Here is a tiny trained network, its code and every weight. The questions are about switching its units off for an input and a target symbol, where a switched-off unit gives its printed mean instead of its output.

import numpy as np


def w(rows, s, z=0):
    codes = np.array(rows[::2]) - 128.0
    scale = np.full(codes.shape[1], s)
    scale[-1] = z or s
    return codes * scale


def norm(h):
    return h / np.sqrt((h * h).mean(-1, keepdims=True) + 1e-5)


def f(y):
    return np.maximum(y, 0)


def softmax(a):
    e = np.exp(a - a.max(-1, keepdims=True))
    return e / e.sum(-1, keepdims=True)


def log_softmax(a):
    a = a - a.max(-1, keepdims=True)
    return a - np.log(np.exp(a).sum(-1, keepdims=True))


def net(x, mask):
    ids = ['ΛΨαβδεζμπω'.index(c) for c in x.split()]
    T = len(ids)
    res = E[ids] + P[:T]
    r = norm(res)
    for j in range(2):
        rows = slice(3 * j, 3 * j + 3)
        q, k, v = (r @ M[0][rows].T for M in (Q, K, V))
        z = softmax(np.where(np.tri(T) > 0, q @ k.T / 3**0.5, -1e9)) @ v
        o = O[0][rows]
        res = res + np.where(mask[j], z, o[:, -1]) @ o[:, :-1]
    y = f(norm(res) @ A[0][:, :-1].T + A[0][:, -1])
    res = res + np.where(mask[2:14], y, B[0][:, -1]) @ B[0][:, :-1]
    return log_softmax(norm(res)[-1] @ U[:, :-1].T + U[:, -1])


Q, K, V, O, A, B = {}, {}, {}, {}, {}, {}
E = w([
[74,147,221,145,92,113,130,129,169],'Λ',
[107,157,109,122,66,118,135,157,224],'Ψ',
[125,132,226,191,108,142,129,165,162],'α',
[89,179,188,146,194,78,203,164,153],'β',
[129,177,196,125,39,194,168,184,138],'δ',
[133,85,108,112,75,188,226,195,160],'ε',
[26,142,107,6,167,171,223,111,143],'ζ',
[85,8,132,91,177,32,148,124,150],'μ',
[83,74,113,105,99,107,122,254,31],'π',
[139,86,75,40,14,18,163,160,135],'ω',
],0.0049)
P = w([
[100,113,215,78,99,97,52,198,157],'0',
[24,148,139,253,77,129,136,136,117],'1',
[65,93,249,84,109,118,112,236,187],'2',
[162,145,159,102,164,134,64,68,122],'3',
[115,113,132,206,121,155,195,49,56],'4',
[154,116,208,88,146,151,110,134,153],'5',
[166,135,146,105,156,125,77,25,116],'6',
],0.0042)
Q[0] = w([
[88,144,140,216,181,163,210,80,80],'h1',
[170,83,137,21,182,143,131,254,148],'h1',
[215,158,1,165,183,97,124,87,18],'h1',
[41,148,235,120,91,118,157,158,222],'h2',
[170,150,66,157,115,109,137,78,76],'h2',
[102,191,111,225,86,99,123,17,126],'h2',
],0.0071)
K[0] = w([
[74,184,187,130,208,124,163,128,127],'h1',
[169,59,57,88,106,104,150,177,59],'h1',
[17,114,176,137,112,118,139,230,217],'h1',
[228,145,85,123,135,112,132,3,46],'h2',
[25,118,176,163,89,111,161,143,233],'h2',
[105,210,212,196,120,157,91,65,196],'h2',
],0.007)
V[0] = w([
[177,237,109,100,65,77,128,57,65],'h1',
[130,122,108,114,67,117,134,41,253],'h1',
[81,207,166,157,116,137,36,165,92],'h1',
[173,101,124,157,81,221,120,158,112],'h2',
[76,25,125,129,128,137,25,52,53],'h2',
[196,108,130,220,132,35,124,131,119],'h2',
],0.0042)
O[0] = w([
[65,197,191,126,45,27,152,252,133,75],'h1',
[118,128,47,119,59,112,89,106,219,173],'h1',
[230,192,127,153,125,99,103,87,64,255],'h1',
[166,52,152,112,28,198,173,122,92,76],'h2',
[67,119,160,126,110,135,16,134,50,106],'h2',
[181,19,126,223,169,48,116,240,162,110],'h2',
],0.0038,0.0031)
A[0] = w([
[205,120,141,87,71,152,51,122,157,66],'n1',
[158,120,192,133,108,149,117,181,158,128],'n2',
[137,135,119,1,137,121,50,142,126,160],'n3',
[95,147,14,170,125,200,164,165,122,43],'n4',
[85,106,155,134,177,142,129,117,65,183],'n5',
[111,130,123,168,48,125,137,117,125,143],'n6',
[112,109,158,56,203,124,111,118,95,139],'n7',
[68,161,134,159,108,66,61,97,81,80],'n8',
[150,120,164,78,182,147,39,96,197,143],'n9',
[147,154,109,129,136,143,119,92,215,79],'n10',
[108,124,139,201,130,175,180,186,95,121],'n11',
[130,74,110,2,148,104,123,131,111,252],'n12',
],0.0068,0.0034)
B[0] = w([
[55,81,148,188,93,84,95,56,210,195],'n1',
[163,166,114,173,132,114,132,81,114,228],'n2',
[192,140,170,33,167,80,166,126,34,207],'n3',
[165,39,187,87,255,129,116,107,201,137],'n4',
[111,103,98,180,40,110,110,150,120,186],'n5',
[168,136,75,103,149,135,158,145,81,195],'n6',
[221,132,111,169,131,179,120,95,110,180],'n7',
[160,95,164,118,141,139,156,110,165,209],'n8',
[92,85,25,64,148,155,133,182,111,254],'n9',
[190,132,152,213,124,170,175,162,59,158],'n10',
[80,122,132,27,135,114,91,142,115,184],'n11',
[38,177,164,189,100,138,92,175,173,197],'n12',
],0.0065,0.0053)
U = w([
[164,62,147,6,205,100,118,69,153,134],'Λ',
[167,110,2,120,46,71,187,162,142,28],'Ψ',
[118,61,95,235,112,85,52,71,193,150],'α',
[240,140,105,195,230,133,168,173,119,182],'β',
[197,212,237,178,76,116,185,35,143,73],'δ',
[58,98,153,145,126,248,185,112,207,139],'ε',
[111,241,109,24,120,233,159,124,69,68],'ζ',
[66,53,33,85,136,165,52,223,84,120],'μ',
[174,161,191,188,99,156,25,161,9,91],'π',
[20,202,184,111,108,25,113,196,151,253],'ω',
],0.0082,0.0022)

Each question gives the input, a string of symbols that net reads in full, and the target symbol t.
The units are the heads (3 rows each of Q, K, V and O) and the neurons (one row each of A and B). Each row of codes is followed by its name. A weight is (code - 128) times the scale printed after its matrix; where a second scale follows, it is the last column's (O, A, B and U).
mask holds one flag per unit, heads first, then neurons. A switched-off unit (its flag False) gives its mean, the last column of its rows in O or B, instead of its output. The means were averaged over made-up inputs and are rounded, as every weight is.
A unit's drop is (log p(t) with every unit on - log p(t) with that unit switched off) / (log p(t) with every unit on - log p(t) with every unit switched off).
The circuit of an input: a set's keep is (log p(t) with only the set's units on - log p(t) with every unit switched off) / (log p(t) with every unit on - log p(t) with every unit switched off). Starting from the 12 units with the biggest drops (on a tie, the unit counted first), units are removed one at a time, each time the one whose removal leaves the highest keep (on an exact tie, the one counted first), for as long as the keep stays at least 0.8.
circuit, biggest first: the units of the circuit, biggest drop first
unit that matters most: the unit with the biggest drop
k most important neurons: the k neurons with the biggest drops, biggest first
input μ α Λ Λ μ α δ, target δ: 2 most important neurons -> n1, n9
input δ δ β, target δ: circuit, biggest first -> n9, h2
input β ω μ, target ω: circuit, biggest first -> n12
input Λ Λ δ Λ Λ μ ε, target ε: circuit, biggest first -> n12, h1
input Λ Λ Λ μ Λ ζ, target μ: circuit, biggest first -> h2, n5
input ω α ε β Λ α, target β: circuit, biggest first -> n2, n9
input ε Λ Λ, target ε: circuit, biggest first -> h2, h1
input β δ Λ, target δ: circuit, biggest first -> n2, h2
input Λ μ Ψ, target μ: circuit, biggest first -> h1, n9
input μ ω Λ β α, target ω: circuit, biggest first -> n11, n7
input Λ ω α μ β δ, target μ: circuit, biggest first -> h2, n9
input β Λ Λ ε δ δ, target ε: 2 most important neurons -> n3, n1
input β ε Λ Λ β, target ω: 4 most important neurons -> n11, n2, n9, n5
input α δ α, target δ: unit that matters most -> h2
input δ δ π, target π: 2 most important neurons -> n7, n9
input Λ β Λ δ π β δ, target δ: 2 most important neurons -> n9, n1
input β Λ Λ, target β: 2 most important neurons -> n2, n9
input ζ Λ β Λ ε, target Λ: 2 most important neurons -> n4, n11
input μ Λ Λ ω ζ, target ε: 2 most important neurons -> n4, n2
input π α ω π Λ α, target π: unit that matters most -> h1
